How the elements are linked:
vo: j132->j681, j580->j716, j764->j790, j712->j483, j331->j790, j716->j581, j10->j194, j877->j941, j681->j708, j518->j338, j264->j14, j16->j264, j362->j609, j961->j623, j869->j595, j812->j420, j14->j428, j708->j132, j672->j863, j841->j62, j696->j102, j233->j264, j157->j993, j635->j595, j336->j264, j766->j336, j562->j580, j557->j62, j386->j841, j297->j877, j306->j267, j36->j766, j456->j969, j944->j904, j338->j306, j189->j426, j593->j36, j769->j518, j62->j267, j179->j258, j48->j420, j862->j597, j420->j696, j740->j916, j102->j362, j581->j250, j194->j331, j42->j336, j790->j179, j863->j941, j483->j961, j250->j916, j258->j557, j428->j456, j623->j48, j902->j411, j702->j672, j993->j863, j267->j869, j597->j702, j426->j712, j271->j42, j772->j10, j175->j426, j411->j841, j904->j597, j838->j726, j969->j16, j609->j740, j916->j276, j276->j42, j595->j812, j726->j869, j941->j386
ru: j132->j623, j580->j790, j764->j769, j712->j740, j331->j10, j716->j702, j10->j267, j877->j16, j681->j48, j518->j331, j264->j42, j16->j456, j362->j595, j961->j42, j869->j838, j812->j635, j14->j336, j708->j132, j672->j597, j841->j331, j696->j812, j233->j411, j157->j941, j635->j726, j336->j271, j766->j276, j562->j764, j557->j179, j386->j877, j297->j233, j306->j672, j36->j708, j456->j14, j944->j557, j338->j702, j189->j916, j593->j681, j769->j194, j62->j258, j179->j233, j48->j961, j862->j841, j420->j102, j740->j250, j102->j420, j581->j580, j194->j772, j42->j681, j790->j518, j863->j157, j483->j426, j250->j726, j258->j862, j428->j14, j623->j483, j902->j993, j702->j62, j993->j264, j267->j338, j597->j944, j426->j766, j271->j362, j772->j306, j175->j175, j411->j10, j904->j62, j838->j581, j969->j428, j609->j102, j916->j609, j276->j740, j595->j869, j726->j250, j941->j297

The rows follow the links: the fewer symbols apart two elements are, the more alike their rows tend to be.

Each row is also shifted at random along 4 hidden directions that mean nothing.

Some elements, each with a row of numbers:
j267 -> [ -24    0    3  -22   48   21  -16  -36   -7   50   34  -22    0   71    5   84   17  -23    1   47   15   31  -52  -57  -47  -28   41    6  -14  -77   55   39    2    1    9  -34   46  -26   26  -47  -18   -7   13  -69  -48  -52]
j993 -> [  48  -17   33  -25   24   63  -37   -4   43   31   78    1  -51   -5  -84  -24   10    8  -40   26   29   49   38   12  -81   20   16   -6  -74   -8   36  -20  -38  -34   48  -59   -3   -7   -8   -7    5   -8   18  -35  -22    5]
j557 -> [ -18   36   25  -10    8  -12  -49   -1   17   28    5   -8   23   21   25   39  -11  -18  -35  -33   16   64   22  -34   -4   14    9   57   43   -5  -41  -66   28   30  -25   39   35  -69  -43  -48    0   17  -13  -63  -48  -79]
j271 -> [  40  -15   11  -23  -16  -42  -19   -6   59   29    9  -44   39  -52   38    2   -9  -39   62    5    3   26   47  -31   13   21   28  -10  -12   24   13    7   -7   26  -26  -25  -38   18   16   -2   65  -35   32   59    0   50]
j863 -> [  49  -21   17    3   24   78  -23    3   11   46   63    2  -28   13  -98  -41   33  -41  -33   24   61   16   16   16  -64    2  -17   12  -47  -54   61  -42  -23    3   42  -13   17  -28  -24  -30   13  -21   16  -57    4  -21]
j712 -> [ -30   65  -21   54  -45  -36  -76   21   68  -30   29  -18  -59  -62  -56   56   -1  -22  -39   21   -8   15   64   33  -62   79   42   25  -19   67   30   -5  -52   -5  -66   -4  -71    6   40   89  -22   36   26   54  -28   46]
j157 -> [  49   -5   33   -7   42   91   24   -4  -23   35   42   17  -15   -7  -44  -73   41   40   -3   11   62  -21  -37  -20  -53  -14  -41  -25  -67  -34   29  -17  -33    7   44  -22   26    5  -26  -73   32   10    3  -51   31    4]
j336 -> [  24   -2  -12  -21  -41  -41   -9    8   34  -40  -30  -59   10  -25   57  -25    6  -45   32   -8  -17   21   55   27    8   20   -2   -7  -35   20   33  -23   38  -18   12   -2  -67  -19    7   18   35  -67   34   29    1   63]
j10 -> [ -36  -12  -10  -59   13   13  -45  -31   33   25   43  -37  -48   27    0   84  -26   -3  -23   19  -57   64   50  -19  -36   -3   90  -46  -48   16    0   45   -8  -61  -14  -78   10   13   93   91  -67   26   -3    5  -79  -20]
j708 -> [ -37    2   34  -59  -69    1  109   39  -68  -43  -52   27   19    7   34  -19   -7   33   71  -15  -55  -90  -42   21   35  -34 -107   -1   -2  -15  -37   18   52   -6   38  -15  -10   53   -5  -46   13    8  -67   18    1   60]
j635 -> [  28  -31   -9   40   64  -13    8   10    7   26  -13   68   13   55   -7   48  -61    1    6   41  -26    2  -24    5  -18   23  -13    6    6   14  -12   83   50  -11    0  -11   25   33  -16  -30    8  -41   31  -33   10  -46]
j362 -> [  61    0   27   11   63  -28  -20    8  -13   74  -35   37   57  -12   40   14  -41   27   70  -15   56    3  -34  -69  -15    8   17  -16  -29   17   -3   52   21   -5   -4  -18   -7   46    5  -64   55  -45    7   29   -8   13]
j132 -> [ -38  -26   17  -49 -105  -47   -6   27   41  -61   18   -2  -55  -11  -67   54  -75  -42   -7   16 -118  -11   97   88   -7   20  -12   37    8   28  -35    2   38  -70   12  -58  -49   27   22  106  -53  -19  -39   49  -62   43]
j420 -> [  45  -13   48  -18   46  -62  -59    2  -13   74  -19   49   13  -12  -30   68  -76   74   43  -17   27   21    3  -66  -33    9   44    2  -30   -2  -47   47  -36  -85    0  -51  -12   54   10   -6   13  -43   -7   35  -33   19]
j426 -> [ -41   64   11   29    4  -16  -14   15   49    4   27    0  -51  -40   -6   66   26   69  -14    8    9   11    2  -57  -52   65   18   12  -19   22  -15   28 -124   17  -97   -7  -17    3   23   10   18   81   39   26   12   48]
j609 -> [  40   49   22   41   33  -16  -28   20  -45   37  -60   22   54  -36   44  -34  -14   15   64  -24   62  -27  -50  -20  -13    8   -9  -18  -35   53   42    6   55   18   13   -4  -51   52   13  -65   49  -32  -19   41  -13   25]
j14 -> [  36  -23   -8  -25   37  -46  -29   17   22  -19  -52  -47  -13   67   50   27   -9    4   -6  -12   19   82   27   17  -20   25   14   20  -33  -41   17  -19   17  -74   50  -11  -35  -50  -39  -39   37  -76   68  -35  -20   32]
j411 -> [ -15   26    8  -50    3   69   65  -18  -40    4  -15   25    9  -18   90  -48   32   69   25  -29  -37  -34  -27  -72   12  -25   -7 -111  -58   72  -46   30   19   14   -1   -3   35   30   43    1  -26   52  -42  -16    8  -10]
j790 -> [ -34  -37  -14  -36   14    4  -34   -9   13    2   33  -19  -23  -16  -20   -9  -24   35  -36  -14  -15   60   46   37   67  -41   75  -13   59   16  -39  -18  -42  -33  -48  -35   35    3   28   79  -40   61  -11   65   -7  -24]
j681 -> [ -47  -42    1  -41  -82  -18   45   39   12   -7   -2  -14    5   28  -35   12  -12  -71   36    4  -43  -36   67   51   29    5  -66   53   14  -32  -11  -13   35   13    9   -4   -3   10    2   32    8  -28  -24   23  -15   27]
j969 -> [  39  -14   23  -41   41  -46   17   -5    5  -36  -40  -26  -13   29   85   11    0   98   13  -13   -9   54  -35  -34  -15   -1    7  -15  -28  -33  -35   28  -29  -71   27  -19  -15  -28  -41  -75   39  -31   55  -26   15   47]
j264 -> [  57  -17  -10  -15   32   29   27   57  -40   -8  -81  -28   25   64   78  -92   45  -23   17  -48   72   19    7   25  -12   16  -74   -9  -83  -27   45  -61   92  -22   95   21  -24  -43  -43  -73   61  -86   22  -61   11   23]
j672 -> [  17   59   33    5  -32  -14  -23  -45  -91  -49  -30   15  -15  -21  -35  -13    7   19   -2    0   18  -57  -92    9  -72  -46   -5  -11  -29  -43   57  -32   50  -57  119    1  -56    6  -14  -45  -56  -47  -64  -41  -50   20]

From each start, follow one symbol. Which element do you reach?
Answer with the element's name.
start [  -7  -14   -1  -24   17   25   19  -72    5   51   62  -55    2    2   -1   56   64  -15   24   44   15    8  -52 -102  -17  -55   52   -6    0 -102   45   44  -87   48  -27  -30   62  -19   30  -35   11   21   33  -32   20   -3]
ru
j672
start [ -35  -21   11  -35  -95  -40   70  -10   30   -4   24   -6   -2  -78  -35   14   25   11   51    6  -52  -78   23  -43   50  -20  -23   14   39  -25  -53   29 -116   40  -66   -3    6   44   18   49   27   30  -12   83   56   83]
vo
j48
start [ -27    7   11  -22 -100  -64   52   -9   -7  -39  -10   -1   -3  -89  -24    4   15   20   51   -7  -53  -99   17  -22   40   -2  -17   -9    7   10  -36   15  -71    2  -31    0  -37   56   22   73    3    5  -29   95   34  109]
ru
j42
start [   9  -36  -12   32   41    9  -17    2   58  -15   64   -2  -24   -1  -63    8  -28   -8  -30   47   -2   63  -20   83   15  -18   19   55   80  -22   25    7  -35   21  -29  -36   14  -11  -44  -42   19   41   48   18   26  -34]
ru
j580
start [  43  -15    8   15   38  108   21   41  -27   34    2   43   -2   38  -43  -97   32  -10  -26   -9   75  -13    8   18  -37   11  -73  -17  -64   -8   24  -49   27    7   66   26   26  -15  -33  -43   18  -11  -10  -70   23  -33]
ru
j297
start [ -41   74    0   40   -4  -24   12   13  -30  -41  -36   45  -58  -29   10   38   12  116  -22   -9  -15  -55  -51  -34  -42   48  -17  -28  -31   45  -48   34  -68  -37  -33   21  -34   22   16   21  -36   64   -7    7   14   49]
ru
j175
start [ -20   69   29   -9  -38  -44  -23  -53  -32  -58  -20    8    0  -36   43   25  -12   29  -23  -25  -62   -7  -34  -38  -12  -20   19  -13   28   35  -40  -37   52   -4   20   34  -12  -22  -21  -14  -59    3  -56  -51  -48  -35]
vo
j267
start [   1    1  -14  -24  -22   43   15  -12   44  -25   17   17   -6  -28   41  -65    4    4  -42  -31  -47   12   73   -1   26   34    0  -66  -19  105  -63  -21   26   17  -24   21   23   -9    5   66  -28   30   -9  -11   16  -35]
vo
j264
start [  52  -32   21    0   43  -64  -63  -21   51   90   35   11   22  -39  -31   59  -52   16   26    7   31   43   46  -76   -3   28   72    9    1    3  -35   46  -73  -25  -61  -39   16   35   17   38   27  -31   26   58  -11   11]
ru
j420
start [  -3   25  -27   47  -21   25   17   28   27   11    3  -44   50  -31   40  -53   62  -96   47    1   58  -23   14   15   14   13  -33   23    3   31   87  -30   35  125  -36   42  -20  -16   13  -30   80   -1   29   32   39    8]
ru
j740
start [  -2   72   43   -2  -40  -64  -59  -61  -16  -51   -1   -5  -18  -45  -24   40  -17   13  -35   -3  -38    5  -41  -20  -48  -17   36   14   27   -1    1  -47   18  -23   39    8  -34  -19  -27  -21  -60  -17  -46  -38  -69  -11]
vo
j702
start [ -46   -6    5  -54   47   41  -19   13  -51   41  -26  -11  -12   61   41   31  -10   52    8  -40   14   40    0  -15   -8  -34   41  -41  -42    8   -7   21   29  -63   27  -53   19   12   66   12  -38   34  -48    5  -74  -28]
ru
j10
start [   8   -5    0   35   42   28  101   -7  -30  -37  -11   48   28    7   45  -40    1   43   32   40  -27  -61 -118    8   40  -44  -50  -20   51   12    5   74   25   62    0    9   31   42  -37 -108   30   40   16  -17   80   -8]
ru
j581
